Here is a tiny trained network, its code and every weight. The questions are about switching its units off for an input and a target symbol, where a switched-off unit gives its printed mean instead of its output.

import numpy as np


def w(rows, s, z=0):
    codes = np.array(rows[::2]) - 128.0
    scale = np.full(codes.shape[1], s)
    scale[-1] = z or s
    return codes * scale


def norm(h):
    return h / np.sqrt((h * h).mean(-1, keepdims=True) + 1e-5)


def f(y):
    return np.maximum(y, 0)


def softmax(a):
    e = np.exp(a - a.max(-1, keepdims=True))
    return e / e.sum(-1, keepdims=True)


def log_softmax(a):
    a = a - a.max(-1, keepdims=True)
    return a - np.log(np.exp(a).sum(-1, keepdims=True))


def net(x, mask):
    ids = ['αδθλφω'.index(c) for c in x.split()]
    T = len(ids)
    res = E[ids] + P[:T]
    r = norm(res)
    for j in range(3):
        rows = slice(4 * j, 4 * j + 4)
        q, k, v = (r @ M[0][rows].T for M in (Q, K, V))
        z = softmax(np.where(np.tri(T) > 0, q @ k.T / 4**0.5, -1e9)) @ v
        o = O[0][rows]
        res = res + np.where(mask[j], z, o[:, -1]) @ o[:, :-1]
    y = f(norm(res) @ A[0][:, :-1].T + A[0][:, -1])
    res = res + np.where(mask[3:7], y, B[0][:, -1]) @ B[0][:, :-1]
    return log_softmax(norm(res)[-1] @ U[:, :-1].T + U[:, -1])


Q, K, V, O, A, B = {}, {}, {}, {}, {}, {}
E = w([
[91,65,142,114,47],'α',
[182,167,142,177,119],'δ',
[135,186,56,189,91],'θ',
[89,138,142,253,92],'λ',
[128,154,166,108,165],'φ',
[124,107,140,177,132],'ω',
],0.018)
P = w([
[65,224,173,64,85],'0',
[2,150,188,141,180],'1',
[68,145,170,96,173],'2',
[151,124,177,88,144],'3',
[164,111,147,76,153],'4',
[150,89,122,80,165],'5',
[89,85,126,120,160],'6',
[54,105,162,146,128],'7',
],0.0049)
Q[0] = w([
[129,207,65,154,66],'H0',
[188,168,135,252,93],'H0',
[152,193,116,228,79],'H0',
[152,105,188,113,168],'H0',
[178,122,141,155,91],'H1',
[116,132,154,119,212],'H1',
[126,110,81,30,149],'H1',
[88,93,166,123,121],'H1',
[237,197,185,165,147],'H2',
[177,162,110,116,100],'H2',
[122,45,170,173,103],'H2',
[159,58,186,83,139],'H2',
],0.012)
K[0] = w([
[117,203,87,110,59],'H0',
[101,155,157,169,54],'H0',
[106,190,155,106,76],'H0',
[138,104,172,140,126],'H0',
[158,125,154,171,118],'H1',
[60,159,131,95,54],'H1',
[154,193,97,179,140],'H1',
[115,115,113,188,111],'H1',
[176,158,186,151,129],'H2',
[187,113,105,119,133],'H2',
[124,105,163,121,99],'H2',
[118,164,151,6,141],'H2',
],0.014)
V[0] = w([
[145,66,131,24,100],'H0',
[65,75,106,137,84],'H0',
[179,144,1,151,146],'H0',
[90,91,115,169,69],'H0',
[71,129,63,159,114],'H1',
[184,161,72,97,101],'H1',
[122,86,174,170,165],'H1',
[94,149,209,68,123],'H1',
[97,137,131,85,104],'H2',
[147,151,133,136,148],'H2',
[85,92,213,109,127],'H2',
[167,88,135,75,175],'H2',
],0.0097)
O[0] = w([
[155,202,219,209,110,3],'H0',
[206,132,84,169,134,195],'H0',
[181,114,149,108,198,59],'H0',
[188,62,110,178,114,231],'H0',
[119,126,3,129,105,172],'H1',
[85,54,162,109,32,31],'H1',
[131,139,158,173,154,169],'H1',
[140,173,210,50,97,176],'H1',
[144,125,134,139,167,148],'H2',
[102,139,122,95,81,96],'H2',
[137,169,120,134,236,206],'H2',
[175,163,81,193,158,5],'H2',
],0.0073,0.0055)
A[0] = w([
[95,176,166,10,114,147],'N0',
[131,96,94,98,182,58],'N1',
[65,92,125,120,210,253],'N2',
[228,138,85,130,255,216],'N3',
],0.0097,0.0017)
B[0] = w([
[59,233,130,96,97,195],'N0',
[144,196,147,255,160,190],'N1',
[132,168,164,80,195,237],'N2',
[195,164,95,65,177,255],'N3',
],0.0065,0.0057)
U = w([
[174,162,206,218,13,134],'α',
[12,246,153,20,60,151],'δ',
[172,164,96,74,243,185],'θ',
[82,29,2,69,4,184],'λ',
[126,67,229,88,85,47],'φ',
[121,107,26,124,94,1],'ω',
],0.0065,0.0013)

Each question gives the input, a string of symbols that net reads in full, and the target symbol t.
The units are the heads (4 rows each of Q, K, V and O) and the neurons (one row each of A and B). Each row of codes is followed by its name. A weight is (code - 128) times the scale printed after its matrix; where a second scale follows, it is the last column's (O, A, B and U).
mask holds one flag per unit, heads first, then neurons. A switched-off unit (its flag False) gives its mean, the last column of its rows in O or B, instead of its output. The means were averaged over made-up inputs and are rounded, as every weight is.
A unit's drop is (log p(t) with every unit on - log p(t) with that unit switched off) / (log p(t) with every unit on - log p(t) with every unit switched off).
The circuit of an input: a set's keep is (log p(t) with only the set's units on - log p(t) with every unit switched off) / (log p(t) with every unit on - log p(t) with every unit switched off). Starting from all 7 units, units are removed one at a time, each time the one whose removal leaves the highest keep (on an exact tie, the one counted first), for as long as the keep stays at least 0.8.
circuit, biggest first: the units of the circuit, biggest drop first
heads that matter: for each layer, one digit per head in row order, 1 if its drop is at least 0.15 and else 0, layers parted by /
drop when u is switched off: that unit's drop, to one decimal
input θ θ δ θ φ θ, target δ: circuit, biggest first => H1; H2
input δ φ θ λ λ δ, target δ: heads that matter => 111
input α α θ λ δ, target α: circuit, biggest first => H2; H0
input θ θ δ θ, target λ: circuit, biggest first => H2; H1
input λ θ λ α α, target ω: circuit, biggest first => H2; H1
input λ θ ω α, target θ: circuit, biggest first => H2
input φ φ θ φ α λ, target φ: circuit, biggest first => H2; H1; H0; N3
input δ α λ λ, target δ: heads that matter => 111
input α δ δ α, target φ: circuit, biggest first => H1; H2
input α α α, target α: heads that matter => 100
input λ δ ω α θ φ δ λ, target λ: heads that matter => 101
input α α θ, target λ: drop when N1 is switched off => 0.0
input ω ω ω α, target θ: drop when H0 is switched off => 0.0
input α α δ, target α: circuit, biggest first => H0
input λ θ α, target ω: drop when H2 is switched off => 0.6
